What each symbol does to the units:
z131 q z869
z131 i z207
z131 p z402
z131 r z688
z131 v z414
z131 c z928
z609 q z565
z609 i z903
z609 p z581
z609 r z261
z609 v z845
z609 c z561
z905 q z614
z905 i z398
z905 p z447
z905 r z525
z905 v z608
z905 c z140
z721 q z267
z721 i z701
z721 p z471
z721 r z307
z721 v z760
z721 c z181
z571 q z979
z571 i z181
z571 p z130
z571 r z267
z571 v z418
z571 c z261
z207 q z414
z207 i z402
z207 p z542
z207 r z151
z207 v z672
z207 c z679
z979 q z460
z979 i z418
z979 p z370
z979 r z130
z979 v z571
z979 c z581
z34 q z964
z34 i z222
z34 p z228
z34 r z3
z34 v z647
z34 c z952
z402 q z672
z402 i z542
z402 p z708
z402 r z284
z402 v z688
z402 c z131
z228 q z659
z228 i z918
z228 p z140
z228 r z505
z228 v z3
z228 c z34
z82 q z561
z82 i z565
z82 p z845
z82 r z903
z82 v z213
z82 c z969
z3 q z228
z3 i z778
z3 p z505
z3 r z248
z3 v z918
z3 c z647
z727 q z805
z727 i z82
z727 p z565
z727 r z609
z727 v z561
z727 c z61
z140 q z778
z140 i z248
z140 p z905
z140 r z608
z140 v z505
z140 c z228
z151 q z542
z151 i z284
z151 p z365
z151 r z937
z151 v z708
z151 c z672
z181 q z418
z181 i z130
z181 p z721
z181 r z760
z181 v z370
z181 c z460
z614 q z248
z614 i z608
z614 p z461
z614 r z447
z614 v z905
z614 c z778
z845 q z609
z845 i z30
z845 p z261
z845 r z812
z845 v z903
z845 c z82
z904 q z61
z904 i z805
z904 p z561
z904 r z82
z904 v z969
z904 c z749
z969 q z904
z969 i z727
z969 p z82
z969 r z213
z969 v z805
z969 c z986
z778 q z918
z778 i z505
z778 p z614
z778 r z905
z778 v z140
z778 c z659
z937 q z365
z937 i z453
z937 p z964
z937 r z34
z937 v z952
z937 c z708
z760 q z721
z760 i z95
z760 p z307
z760 r z221
z760 v z701
z760 c z370
z836 q z453
z836 i z34
z836 p z222
z836 r z659
z836 v z964
z836 c z365
z453 q z952
z453 i z964
z453 p z647
z453 r z222
z453 v z836
z453 c z814
z267 q z130
z267 i z760
z267 p z95
z267 r z471
z267 v z721
z267 c z418
z284 q z708
z284 i z365
z284 p z952
z284 r z453
z284 v z814
z284 c z688
z130 q z370
z130 i z721
z130 p z701
z130 r z95
z130 v z267
z130 c z571
z647 q z34
z647 i z659
z647 p z3
z647 r z918
z647 v z222
z647 c z453
z918 q z3
z918 i z140
z918 p z248
z918 r z614
z918 v z778
z918 c z222
z928 q z902
z928 i z679
z928 p z131
z928 r z414
z928 v z455
z928 c z641
z749 q z525
z749 i z953
z749 p z904
z749 r z969
z749 v z986
z749 c z398
z471 q z95
z471 i z221
z471 p z308
z471 r z746
z471 v z307
z471 c z721
z986 q z749
z986 i z61
z986 p z969
z986 r z805
z986 v z953
z986 c z461
z61 q z953
z61 i z969
z61 p z727
z61 r z561
z61 v z904
z61 c z525
z221 q z307
z221 i z308
z221 p z641
z221 r z217
z221 v z292
z221 c z701
z461 q z398
z461 i z525
z461 p z986
z461 r z953
z461 v z447
z461 c z614
z805 q z969
z805 i z561
z805 p z213
z805 r z565
z805 v z727
z805 c z953
z672 q z207
z672 i z688
z672 p z151
z672 r z708
z672 v z402
z672 c z869
z953 q z986
z953 i z904
z953 p z805
z953 r z727
z953 v z61
z953 c z447
z688 q z402
z688 i z151
z688 p z284
z688 r z814
z688 v z542
z688 c z414
z292 q z221
z292 i z746
z292 p z217
z292 r z330
z292 v z308
z292 c z95
z330 q z217
z330 i z928
z330 p z679
z330 r z869
z330 v z902
z330 c z308
z659 q z222
z659 i z3
z659 p z778
z659 r z140
z659 v z228
z659 c z964
z505 q z140
z505 i z614
z505 p z608
z505 r z398
z505 v z248
z505 c z3
z418 q z571
z418 i z370
z418 p z267
z418 r z721
z418 v z181
z418 c z812
z542 q z688
z542 i z708
z542 p z814
z542 r z365
z542 v z151
z542 c z207
z365 q z814
z365 i z952
z365 p z836
z365 r z964
z365 v z937
z365 c z151
z581 q z30
z581 i z812
z581 p z979
z581 r z571
z581 v z261
z581 c z609
z641 q z746
z641 i z330
z641 p z928
z641 r z455
z641 v z217
z641 c z221
z608 q z905
z608 i z461
z608 p z525
z608 r z749
z608 v z398
z608 c z505
z460 q z812
z460 i z571
z460 p z181
z460 r z370
z460 v z979
z460 c z30
z565 q z213
z565 i z845
z565 p z30
z565 r z581
z565 v z609
z565 c z727
z414 q z131
z414 i z672
z414 p z688
z414 r z542
z414 v z207
z414 c z455
z952 q z937
z952 i z836
z952 p z34
z952 r z647
z952 v z453
z952 c z284
z222 q z647
z222 i z228
z222 p z918
z222 r z778
z222 v z659
z222 c z836
z213 q z82
z213 i z609
z213 p z903
z213 r z30
z213 v z565
z213 c z805
z261 q z581
z261 i z460
z261 p z571
z261 r z418
z261 v z812
z261 c z845
z708 q z151
z708 i z814
z708 p z937
z708 r z952
z708 v z284
z708 c z402
z307 q z471
z307 i z292
z307 p z746
z307 r z641
z307 v z221
z307 c z760
z455 q z928
z455 i z869
z455 p z414
z455 r z207
z455 v z679
z455 c z217
z447 q z461
z447 i z749
z447 p z953
z447 r z61
z447 v z525
z447 c z905
z370 q z181
z370 i z267
z370 p z760
z370 r z701
z370 v z130
z370 c z979
z701 q z760
z701 i z471
z701 p z221
z701 r z292
z701 v z95
z701 c z130
z398 q z608
z398 i z447
z398 p z749
z398 r z986
z398 v z461
z398 c z248
z248 q z505
z248 i z905
z248 p z398
z248 r z461
z248 v z614
z248 c z918
z95 q z701
z95 i z307
z95 p z292
z95 r z308
z95 v z471
z95 c z267
z903 q z845
z903 i z581
z903 p z812
z903 r z460
z903 v z30
z903 c z213
z746 q z308
z746 i z217
z746 p z902
z746 r z928
z746 v z641
z746 c z307
z525 q z447
z525 i z986
z525 p z61
z525 r z904
z525 v z749
z525 c z608
z902 q z330
z902 i z455
z902 p z869
z902 r z131
z902 v z928
z902 c z746
z869 q z679
z869 i z414
z869 p z672
z869 r z402
z869 v z131
z869 c z902
z561 q z727
z561 i z213
z561 p z609
z561 r z845
z561 v z82
z561 c z904
z30 q z903
z30 i z261
z30 p z460
z30 r z979
z30 v z581
z30 c z565
z814 q z284
z814 i z937
z814 p z453
z814 r z836
z814 v z365
z814 c z542
z812 q z261
z812 i z979
z812 p z418
z812 r z181
z812 v z460
z812 c z903
z217 q z641
z217 i z902
z217 p z455
z217 r z679
z217 v z330
z217 c z292
z964 q z836
z964 i z647
z964 p z659
z964 r z228
z964 v z34
z964 c z937
z679 q z455
z679 i z131
z679 p z207
z679 r z672
z679 v z869
z679 c z330
z308 q z292
z308 i z641
z308 p z330
z308 r z902
z308 v z746
z308 c z471

In the rows, zero is written as 59.

The rows follow the links: the fewer symbols apart two units are, the more alike their rows tend to be.

Rows with their units:
[  65   52   75   40   48   28   56   59   48   91   62   44   67   60   31   78   65   29   28   59   69   86   69   37   91   97   79   31   58   34   81   59   51   60   71   65   27   23   42   43   48   62   50   41   66   30   71   89   79   69   41   73   81   52   66   42   33   88  122   64   36   52   52   36   49]; unit z672
[  79   62   69   36   71   74   32   85   16   49   32   47   39   75   53  102   50   34   75   37   85   54   60   23   59   84   42   28   38   33   51   63   17   57   61   49   54   45   71   59   46   67   71   26   63   39   84   83   65   73   61   71   62   73   57   28   57   79   90   86   26   54   57   78   74]; unit z814
[  52   74   63   76   59   47   43   31   85   45   55   72   69   43   47   40   44   40   32  101   40   84   80   42   77   70   86   41   70   42   82   55   91   57   81   77   79   59   83   84   78   24   72   72   30   68   37   52   87   35   11   48   68   72   67   66   67   71   67   24   54   26   57   35   68]; unit z95
[  86   67   85   35   62   49   60   74   21   70   59   52   35   92   35   73   73   78   73   36   68   70   57   56   59   99   61   60   62   41   37   57   31   53   38   38   33   39   62   35   73   74   50   35   93   38   78   89   50   88   83   64   87   54   51   47   15   57  116   87   55   65   65   76   52]; unit z836
[  41   58   43   81   73   69   89   53   84   52   63   78   55   53   84   32   61   70   71   52   53   52   67   99   60    8   68   81   69   76   65   50   82   35   88   68   70   98   53   74   84   58   60   82   38   78   44   35   32   45   52   37   46   51   53   91   65   15    9   38   95   79   73   59   54]; unit z565
[  59   63   68   56   49   96   78   99   15   31   50   57   55   81   81  102   75   71   78   42  101   52   40   61   38   53   34   58   53   54   19   76   38   85   45   39   55   59   69   71   47   77   55   41   99   24   68   55   13   76   91   71   52   63   61   43   53   41   46   75   54   69   62   73   55]; unit z140
[  41   73   52   87   54   82   67   57   86   48   73   87   56   49   83   21   37   82   85   87   44   61   83   75   53   15   70   81   71   70   65   60   93   42   69   63   79   80   67   89   80   42   65   81   32   85   38   28   54   45   43   41   53   61   59   68   88   30   17   33   84   63   75   48   60]; unit z903
[  60   53   45   78   55   55   51   21  110   58   74   66   95   21   54   27   57   66   39   77   25   46   49   77   44   52   64   79   64   92   71   62  101   82   39   81   91   63   64   57   55   44   68   97   46   64   39   42   75   29   60   41   38   54   62   97   77   75   20   56   79   50   37   56   57]; unit z979
[  66   53   66   32   62   67   35   84   28   68   41   45   54   65   60  106   44   16   67   33   88   48   63   21   70   74   49   23   35   40   69   68   21   51   72   55   44   39   49   55   30   71   63   26   58   42   89   85   70   70   56   78   60   69   64   25   65   88   88   83   22   60   53   63   70]; unit z708
[  44   48   46   78   68   62   97   44   70   46   61   63   72   53   79   48   83   76   51   46   62   45   36  105   47   29   61   86   71   85   47   54   80   71   60   67   75   91   55   60   72   61   57   85   65   53   44   37   18   43   78   37   38   47   55   99   46   27    5   51   91   81   58   65   43]; unit z561
[  50   78   56   84   50   89   65   54   93   44   73   89   62   43   79   23   37   87   80   95   41   64   81   70   46   19   71   80   68   72   63   65   95   49   63   64   84   68   73   86   75   39   64   86   37   78   34   30   67   43   46   45   52   61   63   66   92   39   20   33   85   56   68   49   63]; unit z30
[  62   60   65   69   56   49   40   32   89   71   62   70   97   31   30   42   38   28   26   81   41   78   78   42   75   81   92   40   63   53  101   64   96   67   66   88   75   32   64   60   59   33   71   75   35   36   48   72   96   32   20   48   72   57   69   71   65   93   68   55   54   38   44   33   60]; unit z221
[  42   59   41   75   80   35   47   26   85   47   45   59   48   42   60   40   62   40   30   88   34   68   66   56   76   48   65   40   66   55   79   34   76   40   92   77   76   90   73   81   79   34   69   72   18  105   38   41   77   31   14   45   50   72   54   73   76   62   49   22   55   39   57   51   75]; unit z721
[  59   68   54   85   43   73   53   33  104   47   79   80   90   32   58   21   46   80   56   96   33   54   64   68   37   48   71   81   69   85   65   71  109   77   38   73   94   56   73   72   63   33   67   93   47   60   38   38   76   37   57   47   45   59   63   81   88   64   16   46   80   49   50   50   63]; unit z812
[  88   72   86   36   71   57   54   74   17   58   48   53   35   93   36   77   65   74   74   37   71   74   57   51   59  104   57   55   60   38   35   61   29   55   36   44   45   40   77   36   71   73   56   36   92   35   78   89   51   82   80   67   82   59   50   47   18   63  110   89   51   61   65   82   61]; unit z453
[  54   62   68   56   42   89   78  101   20   37   54   54   51   81   85  103   71   66   76   49  105   52   41   52   42   50   29   60   49   53   19   78   35   82   44   35   44   58   62   73   39   75   51   36   95   33   68   57   20   79   92   79   49   65   64   33   61   43   50   65   44   70   64   70   55]; unit z778
[  49   57   65   51   32   76   78  107   26   61   63   52   50   78   89   95   66   65   78   50  100   50   49   46   50   44   33   62   46   57   29   74   27   66   55   35   27   51   38   65   31   86   40   33   94   50   73   56   36   94   88   94   56   61   66   18   68   44   65   62   41   73   68   58   52]; unit z3
[  67   68   74   56   60   91   86   86   18   30   48   68   54   87   69   86   77   76   80   31   98   51   43   80   40   55   45   71   59   57   21   72   46   75   43   42   62   65   75   61   67   74   59   49   94   15   65   61    5   69   93   51   57   53   51   65   30   30   48   81   70   81   69   82   52]; unit z248

Each walk starts at a row. The symbols on each line, taken left to right, move it on to the next unit.
Answer with the unit's row; about right is enough.
new walk
[  76   56   67   31   68   74   31   86   21   59   36   45   48   72   57  104   46   26   70   37   87   52   63   25   63   79   41   26   35   33   57   61   18   57   68   54   51   44   60   57   36   71   70   23   58   42   87   85   69   71   56   77   61   71   60   25   63   81   86   85   24   54   55   72   79]
v i p	[  82   60   78   34   57   46   66   79   22   81   64   51   40   89   40   69   71   77   72   41   68   76   56   60   64   93   60   65   66   45   40   59   31   52   40   40   24   39   50   30   64   80   44   36   94   44   79   82   52   96   83   71   86   48   54   47   17   53  115   85   57   71   69   68   46]
v v c q r	[  70   54   71   37   42   49   78   87   32   94   73   48   40   85   55   70   71   77   75   42   77   67   58   62   67   72   58   70   65   51   46   62   26   50   49   35    9   40   27   37   46   92   35   34   94   52   77   75   51   97   86   85   81   47   60   39   33   50  103   73   49   78   74   56   40]
new walk
[  44   53   33   71   83   26   47   23   88   52   50   50   53   42   63   40   62   41   32   80   32   60   62   62   81   45   61   45   64   59   81   34   73   41   94   74   76   92   65   74   76   39   70   76   16  115   42   42   76   32   23   42   46   72   55   77   71   64   38   27   59   48   58   53   70]
i q p v	[  60   67   69   70   50   51   42   29   88   61   60   74   88   34   33   45   42   32   26   90   40   82   81   41   76   75   94   44   66   48   95   61   97   65   68   84   77   38   74   68   67   28   72   73   35   40   42   63   91   31   16   49   70   60   69   70   65   87   74   41   55   32   49   32   62]
c v c q v	[  43   45   30   74   85   27   48   16   92   58   49   50   58   38   62   39   63   42   33   69   28   52   54   67   75   42   58   50   63   70   83   33   75   41   90   81   78   94   56   64   75   43   68   79   17  108   43   45   77   31   29   41   39   66   54   86   71   66   31   34   67   48   52   59   70]
new walk
[  43   68   48   86   62   80   74   56   85   49   69   84   46   52   84   24   45   77   83   72   47   59   80   85   56    8   70   81   70   70   68   56   87   35   79   64   75   89   61   83   80   50   65   78   31   84   40   31   48   46   48   39   50   57   57   76   80   22   16   32   90   68   79   54   57]
r c i	[  47   75   59   92   46   86   59   50  100   43   75   89   70   40   73   20   37   83   75   98   38   61   75   65   40   29   72   83   67   76   63   73  104   60   51   67   88   65   76   84   70   36   67   86   41   72   34   30   70   39   49   48   52   61   65   67   94   46   21   34   81   49   65   48   64]
c c i	[  40   55   47   79   73   64   93   49   76   49   60   71   54   53   82   39   72   70   65   48   56   47   57  105   58   11   64   82   69   81   61   48   78   46   81   66   71   96   51   66   79   61   59   80   47   72   40   33   24   42   63   32   46   47   51   94   54   16    9   43   96   81   70   61   49]
new walk
[  41   51   45   81   72   63   96   44   75   47   59   68   65   56   81   43   80   70   56   41   60   49   45  107   53   15   60   84   72   84   56   52   78   59   71   68   73   97   54   58   78   61   59   84   57   59   44   36   19   42   70   32   45   48   52  101   47   22    5   50   95   87   64   65   45]
r q r q	[  51   75   58   89   43   80   56   45   98   45   79   84   81   37   64   18   39   82   67   99   34   60   73   64   39   39   70   84   67   78   66   74  106   73   41   71   91   59   77   78   64   35   68   92   43   65   38   31   73   39   53   47   51   59   63   74   94   58   17   39   79   46   54   50   62]
i q p	[  54   41   36   69   72   37   52   13  102   65   65   56   88   27   56   29   67   53   29   63   24   40   42   75   54   52   58   67   60   90   80   48   87   68   53   86   85   77   55   49   59   47   68   91   35   83   46   47   74   26   56   41   35   55   58   97   69   75   18   56   77   56   39   58   62]
new walk
[  64   55   62   61   55   48   35   32   92   77   61   66   97   26   30   48   39   23   27   69   38   67   76   45   74   80   89   40   57   60  108   61   89   65   68   86   71   31   58   48   50   36   75   72   35   37   57   74   97   33   28   46   65   54   67   72   67   94   70   62   51   43   41   36   55]
r p p r	[  62   49   64   35   62   60   40   83   36   80   44   42   61   61   56  101   47   14   57   37   87   53   64   25   76   73   52   24   35   37   79   68   29   53   76   55   38   36   34   55   24   74   63   31   59   40   85   88   74   70   52   82   63   62   66   27   64   87   93   79   22   62   57   53   64]
i r v v r i	[  49   57   67   56   41   88   78  106   21   49   60   51   50   76   89  100   70   64   76   48  103   50   41   47   47   48   32   62   47   53   26   78   29   79   52   34   34   54   52   70   31   81   47   36   96   43   74   56   31   84   87   94   53   65   64   25   69   43   57   65   42   71   67   63   56]
new walk
[  82   66   72   34   76   75   34   84   15   47   35   49   37   80   47  100   53   49   75   35   81   59   57   31   55   95   43   36   41   32   41   61   17   60   54   44   61   48   81   52   53   65   71   29   70   39   85   87   63   72   64   68   68   71   56   32   49   74   92   89   31   53   60   83   77]
p v v v i	[  55   54   62   41   34   59   80  100   31   85   71   44   45   80   77   80   68   69   79   47   88   57   53   49   61   52   45   66   53   56   41   66   26   55   56   37   13   45   26   50   34   91   31   33   92   55   76   61   45   97   87   95   67   51   67   20   59   48   83   64   48   79   73   51   44]
q i v c q	[  74   60   77   34   49   47   72   82   31   89   72   50   39   86   44   68   73   78   72   41   73   70   55   61   68   82   62   67   65   51   47   60   28   48   44   37   16   36   38   32   57   87   39   35   93   46   75   78   52   99   84   80   85   50   58   41   25   50  112   78   54   74   72   59   42]
new walk
[  63   49   61   35   53   52   47   82   42   89   51   44   69   59   53   95   49   13   51   40   84   57   67   25   85   74   59   24   41   42   86   62   31   52   77   58   30   29   30   47   28   74   59   31   58   35   86   87   77   71   48   79   70   59   66   34   60   86   96   76   25   63   56   44   56]
r v r v c r	[  60   49   66   41   39   55   82   94   34   94   74   45   41   82   68   76   68   76   76   42   82   60   59   57   64   62   51   66   61   52   46   61   26   49   53   34   11   42   26   45   39   92   33   34   92   56   79   68   51  101   88   91   75   49   62   28   48   48   95   65   49   79   72   55   41]
p q v r	[  67   67   76   57   63   90   90   85   23   41   50   71   53   87   69   77   75   83   86   23   90   53   47   87   42   52   51   76   62   59   27   69   46   68   45   44   62   63   69   52   72   72   59   53   92   15   63   67    6   70   93   48   59   49   47   71   26   25   49   84   77   87   68   83   48]
new walk
[  45   50   50   80   61   66   92   48   70   39   61   64   78   53   80   51   89   80   51   52   64   42   31   97   40   33   48   89   70   89   38   61   77   86   47   64   77   86   58   59   66   63   59   82   78   51   42   35   14   47   82   42   37   49   55   94   48   32    3   53   88   74   57   68   47]
i c i r	[  38   65   47   82   71   72   82   53   83   49   64   78   48   52   85   31   54   72   79   64   50   57   75   92   62    6   69   82   72   72   67   50   84   32   85   64   71   89   52   80   84   53   61   82   34   84   39   33   41   46   47   35   48   55   56   82   72   17   15   37   90   77   78   54   54]
q i r i p	[  46   42   30   70   85   25   49   18  101   62   56   47   66   33   57   37   68   45   29   63   26   44   48   74   69   43   55   56   60   77   86   36   76   51   78   83   82   92   52   57   67   48   69   80   21  103   45   45   72   27   39   40   39   61   55   91   69   69   21   44   66   52   46   60   70]
